Below are the code and all the weights of a small trained network. Each question names an input and a class and asks about switching units off, where a switched-off unit gives its printed mean instead of its output.

import numpy as np


def w(rows, s, z=0):
    codes = np.array(rows[::2]) - 128.0
    scale = np.full(codes.shape[1], s)
    scale[-1] = z or s
    return codes * scale


def f(y):
    return np.maximum(y, 0)


def log_softmax(a):
    a = a - a.max(-1, keepdims=True)
    return a - np.log(np.exp(a).sum(-1, keepdims=True))


def net(x, mask):
    res = np.array(x, float).reshape(1, 6) / 4 @ E
    y = f(res @ A[0][:, :-1].T + A[0][:, -1])
    res = res + np.where(mask, y, B[0][:, -1]) @ B[0][:, :-1]
    return log_softmax(res[-1] @ U[:, :-1].T + U[:, -1])


A, B = {}, {}
E = w([
[85,121,100,124],'x0',
[82,135,75,71],'x1',
[116,129,108,120],'x2',
[137,100,134,164],'x3',
[147,147,142,115],'x4',
[210,198,2,191],'x5',
],0.0084)
A[0] = w([
[254,169,141,158,94],'N1',
[160,219,165,94,205],'N2',
[176,218,87,123,5],'N3',
[152,169,188,187,89],'N4',
[87,214,128,62,106],'N5',
[125,125,186,73,156],'N6',
[91,64,177,109,3],'N7',
[161,187,23,165,88],'N8',
[113,96,151,64,150],'N9',
[140,35,123,207,239],'N10',
],0.0097,0.0025)
B[0] = w([
[62,74,120,111,220],'N1',
[88,181,136,209,178],'N2',
[68,55,134,179,200],'N3',
[136,152,130,41,172],'N4',
[69,190,53,8,175],'N5',
[135,69,32,224,215],'N6',
[111,70,123,166,213],'N7',
[88,3,221,77,254],'N8',
[177,95,75,174,210],'N9',
[89,223,150,98,201],'N10',
],0.0066,0.0067)
U = w([
[159,133,72,188,253],'0',
[189,18,102,168,6],'1',
[168,142,152,75,154],'2',
[255,120,64,141,228],'3',
[131,213,168,101,173],'4',
],0.0061,0.0024)

Each question gives the input, the list of numbers given to net, and the class t.
The units are the neurons (one row each of A and B). Each row of codes is followed by its name. A weight is (code - 128) times the scale printed after its matrix; where a second scale follows, it is the last column's (A, B and U).
mask holds one flag per neuron, in row order. A switched-off neuron (its flag False) gives its mean, the last column of its row in B, instead of its output. The means were averaged over made-up inputs and are rounded, as every weight is.
A unit's drop is (log p(t) with every unit on - log p(t) with that unit switched off) / (log p(t) with every unit on - log p(t) with every unit switched off).
The circuit of an input: a set's keep is (log p(t) with only the set's units on - log p(t) with every unit switched off) / (log p(t) with every unit on - log p(t) with every unit switched off). Starting from all 10 units, units are removed one at a time, each time the one whose removal leaves the highest keep (on an exact tie, the one counted first), for as long as the keep stays at least 0.8.
units of the circuit, in order: the units of the circuit, biggest drop first
most important unit: the unit with the biggest drop
k most important neurons: the k neurons with the biggest drops, biggest first
drop when u is switched off: that unit's drop, to one decimal
input [-6,-8,-8,3,5,7], class 2: units of the circuit, in order : N4; N6; N8
input [-8,4,3,-1,3,6], class 1: units of the circuit, in order : N8; N3
input [5,1,4,-3,2,8], class 1: units of the circuit, in order : N8
input [3,-2,1,-5,5,8], class 1: units of the circuit, in order : N8; N3
input [1,-3,3,3,2,7], class 1: 3 most important neurons : N8; N3; N1
input [-5,-4,1,6,4,-1], class 4: 2 most important neurons : N10; N9
input [4,7,-7,-1,-5,8], class 1: 3 most important neurons : N8; N3; N10
input [-6,1,5,1,0,8], class 1: 3 most important neurons : N8; N3; N1
input [5,-7,1,-4,-6,7], class 1: 4 most important neurons : N8; N3; N1; N5
input [0,-7,-7,8,-4,-4], class 4: 2 most important neurons : N10; N4
input [2,7,-8,-1,0,-5], class 3: 2 most important neurons : N8; N9
input [-4,-8,-3,6,-3,4], class 2: 3 most important neurons : N10; N4; N6
input [3,-4,4,-7,4,7], class 1: drop when N6 is switched off : -0.1
input [-3,-7,-2,7,-6,4], class 2: most important unit : N10
